Here is a tiny trained network, its code and every weight. The questions are about switching its units off for an input and a target symbol, where a switched-off unit gives its printed mean instead of its output.

import numpy as np


def w(rows, s, z=0):
    codes = np.array(rows[::2]) - 128.0
    scale = np.full(codes.shape[1], s)
    scale[-1] = z or s
    return codes * scale


def norm(h):
    return h / np.sqrt((h * h).mean(-1, keepdims=True) + 1e-5)


def f(y):
    return np.maximum(y, 0)


def softmax(a):
    e = np.exp(a - a.max(-1, keepdims=True))
    return e / e.sum(-1, keepdims=True)


def log_softmax(a):
    a = a - a.max(-1, keepdims=True)
    return a - np.log(np.exp(a).sum(-1, keepdims=True))


def net(x, mask):
    ids = ['αδεζηθλμξπστφψω'.index(c) for c in x.split()]
    T = len(ids)
    res = E[ids] + P[:T]
    r = norm(res)
    for j in range(2):
        rows = slice(2 * j, 2 * j + 2)
        q, k, v = (r @ M[0][rows].T for M in (Q, K, V))
        z = softmax(np.where(np.tri(T) > 0, q @ k.T / 2**0.5, -1e9)) @ v
        o = O[0][rows]
        res = res + np.where(mask[j], z, o[:, -1]) @ o[:, :-1]
    y = f(norm(res) @ A[0][:, :-1].T + A[0][:, -1])
    res = res + np.where(mask[2:14], y, B[0][:, -1]) @ B[0][:, :-1]
    return log_softmax(norm(res)[-1] @ U[:, :-1].T + U[:, -1])


Q, K, V, O, A, B = {}, {}, {}, {}, {}, {}
E = w([
[175,119,137],'α',
[126,139,117],'δ',
[77,157,136],'ε',
[139,110,109],'ζ',
[129,75,30],'η',
[180,250,126],'θ',
[117,118,121],'λ',
[137,138,48],'μ',
[125,135,159],'ξ',
[127,138,170],'π',
[106,78,107],'σ',
[72,170,209],'τ',
[125,137,125],'φ',
[76,162,235],'ψ',
[69,99,96],'ω',
],0.012)
P = w([
[121,101,2],'0',
[118,126,37],'1',
[114,120,60],'2',
[109,127,93],'3',
[100,133,107],'4',
[104,142,119],'5',
[106,137,125],'6',
[102,143,140],'7',
[94,150,140],'8',
[108,152,158],'9',
[111,147,144],'10',
[104,148,151],'11',
[108,147,150],'12',
[113,147,147],'13',
],0.002)
Q[0] = w([
[132,5,105],'H0',
[120,4,110],'H0',
[19,124,174],'H1',
[130,181,79],'H1',
],0.011)
K[0] = w([
[39,66,86],'H0',
[36,64,76],'H0',
[254,191,195],'H1',
[80,132,205],'H1',
],0.0084)
V[0] = w([
[136,4,171],'H0',
[26,129,123],'H0',
[21,132,115],'H1',
[141,44,126],'H1',
],0.0038)
O[0] = w([
[125,5,165,193],'H0',
[38,108,21,107],'H0',
[39,103,245,136],'H1',
[110,42,73,255],'H1',
],0.0032,0.00081)
A[0] = w([
[11,159,177,68],'N0',
[110,136,144,44],'N1',
[224,184,144,138],'N2',
[88,77,75,103],'N3',
[206,147,126,184],'N4',
[62,146,46,98],'N5',
[114,136,138,78],'N6',
[150,13,68,202],'N7',
[2,111,110,2],'N8',
[210,126,191,110],'N9',
[124,187,69,132],'N10',
[105,97,156,118],'N11',
],0.0042,0.0023)
B[0] = w([
[73,109,23,146],'N0',
[124,113,143,128],'N1',
[160,97,194,168],'N2',
[163,148,193,180],'N3',
[138,108,208,171],'N4',
[192,115,96,163],'N5',
[127,117,133,128],'N6',
[127,157,253,255],'N7',
[142,218,136,142],'N8',
[166,94,80,157],'N9',
[144,75,115,152],'N10',
[112,113,123,136],'N11',
],0.0048,0.0047)
U = w([
[46,189,169,96],'α',
[63,174,109,255],'δ',
[52,104,107,156],'ε',
[93,109,161,96],'ζ',
[124,127,94,151],'η',
[160,135,59,207],'θ',
[132,56,77,121],'λ',
[120,124,124,54],'μ',
[228,67,163,168],'ξ',
[165,251,145,119],'π',
[92,136,151,49],'σ',
[113,131,126,100],'τ',
[109,116,144,78],'φ',
[114,122,136,59],'ψ',
[61,19,136,81],'ω',
],0.013,0.005)

Each question gives the input, a string of symbols that net reads in full, and the target symbol t.
The units are the heads (2 rows each of Q, K, V and O) and the neurons (one row each of A and B). Each row of codes is followed by its name. A weight is (code - 128) times the scale printed after its matrix; where a second scale follows, it is the last column's (O, A, B and U).
mask holds one flag per unit, heads first, then neurons. A switched-off unit (its flag False) gives its mean, the last column of its rows in O or B, instead of its output. The means were averaged over made-up inputs and are rounded, as every weight is.
A unit's drop is (log p(t) with every unit on - log p(t) with that unit switched off) / (log p(t) with every unit on - log p(t) with every unit switched off).
The circuit of an input: a set's keep is (log p(t) with only the set's units on - log p(t) with every unit switched off) / (log p(t) with every unit on - log p(t) with every unit switched off). Starting from the 12 units with the biggest drops (on a tie, the unit counted first), units are removed one at a time, each time the one whose removal leaves the highest keep (on an exact tie, the one counted first), for as long as the keep stays at least 0.8.
units of the circuit, in order: the units of the circuit, biggest drop first
unit that matters most: the unit with the biggest drop
k most important neurons: the k neurons with the biggest drops, biggest first
heads that matter: for each layer, one digit per head in row order, 1 if its drop is at least 0.15 and else 0, layers parted by /
drop of u: that unit's drop, to one decimal
input ζ ζ ε ζ θ ζ ζ ζ ζ λ, target π: unit that matters most => N8
input δ ψ ζ θ θ δ ξ, target π: units of the circuit, in order => H0, N7
input δ ε τ ε ζ ζ φ, target δ: heads that matter => 01
input ζ ζ α ζ ζ ζ φ δ, target ξ: heads that matter => 10
input ω ζ σ δ ε ζ α ξ, target ξ: heads that matter => 01
input δ θ δ α ζ σ π ζ ζ δ ζ α π φ, target ξ: units of the circuit, in order => N7, N10
input ζ η ζ ζ ζ δ δ, target θ: 3 most important neurons => N7, N5, N10
input δ φ α ζ φ ζ ζ ξ, target ξ: heads that matter => 11
input δ ξ ψ α ζ α α ζ α φ λ, target ξ: 3 most important neurons => N5, N10, N4
input δ φ π θ λ, target π: 3 most important neurons => N8, N5, N3
input σ σ η σ π α φ σ ζ ζ α φ, target ξ: 2 most important neurons => N7, N9
input α ζ η ε ζ σ α π, target ξ: 2 most important neurons => N7, N9
input π α ζ α φ α ζ ζ λ ζ δ λ ζ λ, target ξ: drop of N7 => -0.2
input λ π θ ψ θ δ ω φ φ, target π: drop of N7 => 0.4
input δ ζ δ, target θ: drop of N11 => 0.0
input σ ζ ψ α ξ ζ σ δ, target ξ: drop of N9 => 0.2
input ψ α ω π, target ξ: most important neuron => N7
